Below are the code and all the weights of a small trained network. Each question names an input and a class and asks about switching units off, where a switched-off unit gives its printed mean instead of its output.

import numpy as np


def w(rows, s, z=0):
    codes = np.array(rows[::2]) - 128.0
    scale = np.full(codes.shape[1], s)
    scale[-1] = z or s
    return codes * scale


def f(y):
    return y / 2 * (1 + np.tanh(0.7978845608 * (y + 0.044715 * y**3)))


def log_softmax(a):
    a = a - a.max(-1, keepdims=True)
    return a - np.log(np.exp(a).sum(-1, keepdims=True))


def net(x, mask):
    res = np.array(x, float).reshape(1, 7) / 4 @ E
    y = f(res @ A[0][:, :-1].T + A[0][:, -1])
    res = res + np.where(mask, y, B[0][:, -1]) @ B[0][:, :-1]
    return log_softmax(res[-1] @ U[:, :-1].T + U[:, -1])


A, B = {}, {}
E = w([
[88,164,100],'x0',
[143,114,139],'x1',
[120,138,122],'x2',
[182,92,13],'x3',
[97,126,93],'x4',
[100,153,107],'x5',
[204,254,102],'x6',
],0.011)
A[0] = w([
[100,40,58,201],'n0',
[169,143,70,100],'n1',
[145,52,136,238],'n2',
[63,105,191,203],'n3',
[41,111,183,179],'n4',
[163,38,109,145],'n5',
[143,190,115,181],'n6',
[98,206,163,130],'n7',
[83,37,83,104],'n8',
[53,119,158,81],'n9',
[133,77,127,70],'n10',
[112,89,90,190],'n11',
[80,209,76,181],'n12',
[50,164,58,109],'n13',
[180,149,2,131],'n14',
[79,161,99,104],'n15',
[60,172,90,105],'n16',
[209,182,93,210],'n17',
[191,175,87,145],'n18',
[142,83,148,88],'n19',
[59,67,164,200],'n20',
[179,187,197,255],'n21',
],0.013,0.004)
B[0] = w([
[198,190,32,246],'n0',
[137,37,143,183],'n1',
[83,103,54,214],'n2',
[106,45,121,233],'n3',
[166,8,125,233],'n4',
[73,161,93,211],'n5',
[119,119,175,200],'n6',
[116,163,125,208],'n7',
[133,176,93,226],'n8',
[219,41,181,183],'n9',
[163,162,117,156],'n10',
[184,194,2,182],'n11',
[128,108,124,212],'n12',
[160,111,167,183],'n13',
[126,54,99,254],'n14',
[150,151,120,152],'n15',
[159,174,116,168],'n16',
[90,48,168,243],'n17',
[136,65,187,214],'n18',
[94,149,120,153],'n19',
[159,62,100,243],'n20',
[6,137,190,246],'n21',
],0.007,0.0098)
U = w([
[111,71,122,155],'0',
[201,80,113,163],'1',
[189,188,38,168],'2',
[189,204,22,3],'3',
[108,232,255,45],'4',
[74,221,192,228],'5',
],0.0088,0.0058)

Each question gives the input, the list of numbers given to net, and the class t.
The units are the neurons (one row each of A and B). Each row of codes is followed by its name. A weight is (code - 128) times the scale printed after its matrix; where a second scale follows, it is the last column's (A, B and U).
mask holds one flag per neuron, in row order. A switched-off neuron (its flag False) gives its mean, the last column of its row in B, instead of its output. The means were averaged over made-up inputs and are rounded, as every weight is.
A unit's drop is (log p(t) with every unit on - log p(t) with that unit switched off) / (log p(t) with every unit on - log p(t) with every unit switched off).
The circuit of an input: a set's keep is (log p(t) with only the set's units on - log p(t) with every unit switched off) / (log p(t) with every unit on - log p(t) with every unit switched off). Starting from the 12 units with the biggest drops (on a tie, the unit counted first), units are removed one at a time, each time the one whose removal leaves the highest keep (on an exact tie, the one counted first), for as long as the keep stays at least 0.8.
units of the circuit, in order: the units of the circuit, biggest drop first
most important unit: the unit with the biggest drop
k most important neurons: the k neurons with the biggest drops, biggest first
drop when u is switched off: that unit's drop, to one decimal
input [7,-8,-7,1,-7,-7,6], class 0: units of the circuit, in order -> [n17]
input [-5,7,7,-4,5,-3,-5], class 1: units of the circuit, in order -> [n21 n9]
input [0,-3,2,8,0,-7,8], class 0: units of the circuit, in order -> [n17 n0]
input [6,-8,3,8,3,-6,2], class 1: units of the circuit, in order -> [n14 n1 n21]
input [-6,7,-5,-3,8,8,-5], class 1: units of the circuit, in order -> [n21 n9 n0]
input [5,8,-2,1,7,-5,-7], class 3: units of the circuit, in order -> [n0 n11]
input [-8,7,8,-8,0,-3,2], class 4: 2 most important neurons -> [n21 n14]
input [3,-1,8,-4,2,1,-7], class 1: 2 most important neurons -> [n9 n21]
input [-5,-8,0,1,-2,1,6], class 0: 2 most important neurons -> [n17 n14]
input [6,3,1,5,-4,-8,3], class 0: 2 most important neurons -> [n17 n0]
input [4,2,-3,-8,1,-7,-7], class 1: drop when n3 is switched off -> -0.2
input [6,-3,7,6,0,-8,-7], class 2: drop when n0 is switched off -> -0.1
input [-5,-3,-2,2,-1,-3,0], class 2: drop when n4 is switched off -> 0.2
input [4,-7,7,-8,5,-3,-3], class 1: most important unit -> n9
